Below is a small trained network, with its code and all its weights. Each question gives an input and a class and asks what happens when units are switched off, that is, made to give their printed mean instead of their output.

import numpy as np


def w(rows, s, z=0):
    codes = np.array(rows[::2]) - 128.0
    scale = np.full(codes.shape[1], s)
    scale[-1] = z or s
    return codes * scale


def f(y):
    return y / 2 * (1 + np.tanh(0.7978845608 * (y + 0.044715 * y**3)))


def log_softmax(a):
    a = a - a.max(-1, keepdims=True)
    return a - np.log(np.exp(a).sum(-1, keepdims=True))


def net(x, mask):
    res = np.array(x, float).reshape(1, 3) / 4 @ E
    y = f(res @ A[0][:, :-1].T + A[0][:, -1])
    res = res + np.where(mask, y, B[0][:, -1]) @ B[0][:, :-1]
    return log_softmax(res[-1] @ U[:, :-1].T + U[:, -1])


A, B = {}, {}
E = w([
[255,182,112,142],'x0',
[137,40,128,170],'x1',
[127,134,85,207],'x2',
],0.011)
A[0] = w([
[173,210,133,64,212],'neuron 1',
[139,124,157,2,197],'neuron 2',
[198,140,149,73,142],'neuron 3',
[115,158,139,77,205],'neuron 4',
[167,116,144,91,114],'neuron 5',
[157,69,141,124,208],'neuron 6',
[150,124,132,129,104],'neuron 7',
[172,86,145,81,218],'neuron 8',
[48,134,101,147,135],'neuron 9',
[63,124,124,153,127],'neuron 10',
[105,114,147,95,238],'neuron 11',
[216,133,119,193,203],'neuron 12',
[149,160,117,74,171],'neuron 13',
[153,199,140,66,222],'neuron 14',
[75,113,135,113,181],'neuron 15',
[110,90,164,164,198],'neuron 16',
[133,177,143,200,210],'neuron 17',
[75,56,146,118,247],'neuron 18',
[172,170,103,177,214],'neuron 19',
[27,123,125,138,192],'neuron 20',
[188,80,134,151,254],'neuron 21',
[127,140,172,118,136],'neuron 22',
],0.018,0.0039)
B[0] = w([
[136,236,201,72,251],'neuron 1',
[99,15,115,33,227],'neuron 2',
[182,145,176,108,207],'neuron 3',
[87,109,164,75,182],'neuron 4',
[181,112,124,118,158],'neuron 5',
[144,128,44,89,166],'neuron 6',
[153,121,121,135,136],'neuron 7',
[186,117,81,80,175],'neuron 8',
[81,81,202,186,181],'neuron 9',
[69,88,158,172,171],'neuron 10',
[71,143,107,106,173],'neuron 11',
[241,143,102,251,237],'neuron 12',
[126,138,166,73,186],'neuron 13',
[79,154,183,23,232],'neuron 14',
[54,133,132,160,178],'neuron 15',
[79,94,80,133,164],'neuron 16',
[125,145,169,211,184],'neuron 17',
[18,128,36,129,208],'neuron 18',
[181,176,168,223,216],'neuron 19',
[37,81,208,188,210],'neuron 20',
[185,121,19,123,190],'neuron 21',
[126,122,133,104,143],'neuron 22',
],0.024,0.015)
U = w([
[95,128,140,38,244],'0',
[205,92,153,73,1],'1',
[154,107,85,203,197],'2',
[41,58,85,168,173],'3',
[169,206,136,145,98],'4',
[123,85,7,112,84],'5',
[94,122,173,151,43],'6',
],0.012,0.0021)

Each question gives the input, the list of numbers given to net, and the class t.
The units are the neurons (one row each of A and B). Each row of codes is followed by its name. A weight is (code - 128) times the scale printed after its matrix; where a second scale follows, it is the last column's (A, B and U).
mask holds one flag per neuron, in row order. A switched-off neuron (its flag False) gives its mean, the last column of its row in B, instead of its output. The means were averaged over made-up inputs and are rounded, as every weight is.
A unit's drop is (log p(t) with every unit on - log p(t) with that unit switched off) / (log p(t) with every unit on - log p(t) with every unit switched off).
The circuit of an input: a set's keep is (log p(t) with only the set's units on - log p(t) with every unit switched off) / (log p(t) with every unit on - log p(t) with every unit switched off). Starting from the 12 units with the biggest drops (on a tie, the unit counted first), units are removed one at a time, each time the one whose removal leaves the highest keep (on an exact tie, the one counted first), for as long as the keep stays at least 0.8.
circuit, biggest first: the units of the circuit, biggest drop first
k most important neurons: the k neurons with the biggest drops, biggest first
drop of u: that unit's drop, to one decimal
input [-2,8,-3], class 5: circuit, biggest first -> [neuron 6; neuron 21]
input [6,0,8], class 2: circuit, biggest first -> [neuron 12]
input [8,-6,-4], class 1: 2 most important neurons -> [neuron 2; neuron 12]
input [6,8,-5], class 5: 2 most important neurons -> [neuron 21; neuron 6]
input [0,-3,5], class 4: 4 most important neurons -> [neuron 2; neuron 18; neuron 20; neuron 21]
input [3,5,-6], class 5: 3 most important neurons -> [neuron 1; neuron 21; neuron 6]
input [4,1,3], class 2: 3 most important neurons -> [neuron 1; neuron 14; neuron 12]
input [-1,-3,8], class 2: 2 most important neurons -> [neuron 14; neuron 1]
input [-2,1,-5], class 3: 2 most important neurons -> [neuron 1; neuron 14]
input [6,6,-5], class 1: drop of neuron 18 -> 0.1
input [3,1,-1], class 4: drop of neuron 2 -> 0.9
input [3,-2,-2], class 1: drop of neuron 15 -> 0.2
